Below is a small trained network, with its code and all its weights. Each question gives an input and a target symbol and asks what happens when units are switched off, that is, made to give their printed mean instead of their output.

import numpy as np


def w(rows, s, z=0):
    codes = np.array(rows[::2]) - 128.0
    scale = np.full(codes.shape[1], s)
    scale[-1] = z or s
    return codes * scale


def f(y):
    return np.maximum(y, 0)


def softmax(a):
    e = np.exp(a - a.max(-1, keepdims=True))
    return e / e.sum(-1, keepdims=True)


def log_softmax(a):
    a = a - a.max(-1, keepdims=True)
    return a - np.log(np.exp(a).sum(-1, keepdims=True))


def net(x, mask):
    ids = ['αβδλξφ'.index(c) for c in x.split()]
    T = len(ids)
    res = E[ids] + P[:T]
    r = res
    for j in range(3):
        rows = slice(4 * j, 4 * j + 4)
        q, k, v = (r @ M[0][rows].T for M in (Q, K, V))
        z = softmax(np.where(np.tri(T) > 0, q @ k.T / 4**0.5, -1e9)) @ v
        o = O[0][rows]
        res = res + np.where(mask[j], z, o[:, -1]) @ o[:, :-1]
    y = f(res @ A[0][:, :-1].T + A[0][:, -1])
    res = res + np.where(mask[3:7], y, B[0][:, -1]) @ B[0][:, :-1]
    return log_softmax(res[-1] @ U[:, :-1].T + U[:, -1])


Q, K, V, O, A, B = {}, {}, {}, {}, {}, {}
E = w([
[134,130,147,146],'α',
[140,79,96,114],'β',
[123,160,145,200],'δ',
[187,85,169,71],'λ',
[2,126,79,137],'ξ',
[127,168,168,164],'φ',
],0.023)
P = w([
[129,107,145,253],'0',
[151,169,177,65],'1',
[105,141,166,81],'2',
[169,78,103,168],'3',
[170,39,217,76],'4',
[112,121,180,98],'5',
],0.013)
Q[0] = w([
[124,121,173,157],'H1',
[136,181,81,116],'H1',
[128,76,142,151],'H1',
[145,236,114,4],'H1',
[51,132,69,122],'H2',
[203,193,148,69],'H2',
[68,72,100,136],'H2',
[148,111,144,114],'H2',
[182,139,151,85],'H3',
[155,216,27,135],'H3',
[125,40,148,230],'H3',
[214,84,147,204],'H3',
],0.017)
K[0] = w([
[136,132,169,150],'H1',
[148,139,73,143],'H1',
[104,106,160,133],'H1',
[159,213,53,67],'H1',
[129,150,79,186],'H2',
[133,159,87,2],'H2',
[106,64,134,164],'H2',
[117,90,139,91],'H2',
[168,165,148,95],'H3',
[210,203,54,146],'H3',
[98,25,172,204],'H3',
[187,98,193,195],'H3',
],0.019)
V[0] = w([
[247,78,64,145],'H1',
[101,148,254,59],'H1',
[97,147,100,159],'H1',
[121,176,138,158],'H1',
[165,84,84,159],'H2',
[149,103,97,169],'H2',
[112,121,129,59],'H2',
[105,140,124,142],'H2',
[150,164,232,34],'H3',
[72,51,151,167],'H3',
[193,50,123,65],'H3',
[152,152,229,224],'H3',
],0.0099)
O[0] = w([
[228,17,98,91,36],'H1',
[30,89,209,119,142],'H1',
[133,187,108,155,158],'H1',
[110,133,171,175,140],'H1',
[174,131,133,125,153],'H2',
[144,141,145,131,166],'H2',
[124,130,74,99,62],'H2',
[88,157,157,133,145],'H2',
[30,89,87,100,66],'H3',
[121,217,157,128,254],'H3',
[76,155,62,109,65],'H3',
[65,171,177,251,132],'H3',
],0.011,0.0078)
A[0] = w([
[129,192,152,232,211],'N1',
[171,10,81,254,202],'N2',
[131,165,48,214,4],'N3',
[253,138,90,252,102],'N4',
],0.0098,0.0043)
B[0] = w([
[194,106,102,135,254],'N1',
[163,132,149,65,158],'N2',
[83,251,108,120,160],'N3',
[31,104,129,134,215],'N4',
],0.018,0.031)
U = w([
[159,47,200,134,4],'α',
[222,63,54,94,150],'β',
[248,19,154,150,188],'δ',
[150,45,156,87,63],'λ',
[232,129,254,34,197],'ξ',
[183,17,200,145,95],'φ',
],0.0048,0.0041)

Each question gives the input, a string of symbols that net reads in full, and the target symbol t.
The units are the heads (4 rows each of Q, K, V and O) and the neurons (one row each of A and B). Each row of codes is followed by its name. A weight is (code - 128) times the scale printed after its matrix; where a second scale follows, it is the last column's (O, A, B and U).
mask holds one flag per unit, heads first, then neurons. A switched-off unit (its flag False) gives its mean, the last column of its rows in O or B, instead of its output. The means were averaged over made-up inputs and are rounded, as every weight is.
A unit's drop is (log p(t) with every unit on - log p(t) with that unit switched off) / (log p(t) with every unit on - log p(t) with every unit switched off).
The circuit of an input: a set's keep is (log p(t) with only the set's units on - log p(t) with every unit switched off) / (log p(t) with every unit on - log p(t) with every unit switched off). Starting from all 7 units, units are removed one at a time, each time the one whose removal leaves the highest keep (on an exact tie, the one counted first), for as long as the keep stays at least 0.8.
circuit, biggest first: the units of the circuit, biggest drop first
k most important neurons: the k neurons with the biggest drops, biggest first
heads that matter: for each layer, one digit per head in row order, 1 if its drop is at least 0.15 and else 0, layers parted by /
drop of u: that unit's drop, to one decimal
input φ α φ β ξ ξ, target ξ: circuit, biggest first : (N4; H3)
input φ β ξ δ λ, target λ: circuit, biggest first : (H3)
input φ β α λ δ φ, target δ: circuit, biggest first : (N4; H3; N1)
input δ ξ φ α, target α: circuit, biggest first : (N4; H3)
input ξ α ξ ξ λ α, target λ: heads that matter : 101
input φ φ ξ ξ, target δ: 2 most important neurons : (N3; N2)
input ξ δ φ, target δ: circuit, biggest first : (N1; H3; N3)
input φ β β ξ, target δ: heads that matter : 011
input ξ β ξ φ, target β: heads that matter : 100
input β β β β δ, target δ: 2 most important neurons : (N4; N1)
input λ ξ ξ β, target ξ: heads that matter : 100
input ξ δ α, target δ: heads that matter : 001
input α ξ ξ φ δ, target δ: 3 most important neurons : (N1; N4; N3)
input β ξ ξ δ, target λ: drop of N4 : 3.7
input ξ β φ α, target β: drop of H1 : 0.9
input ξ λ φ, target λ: drop of H3 : 0.9
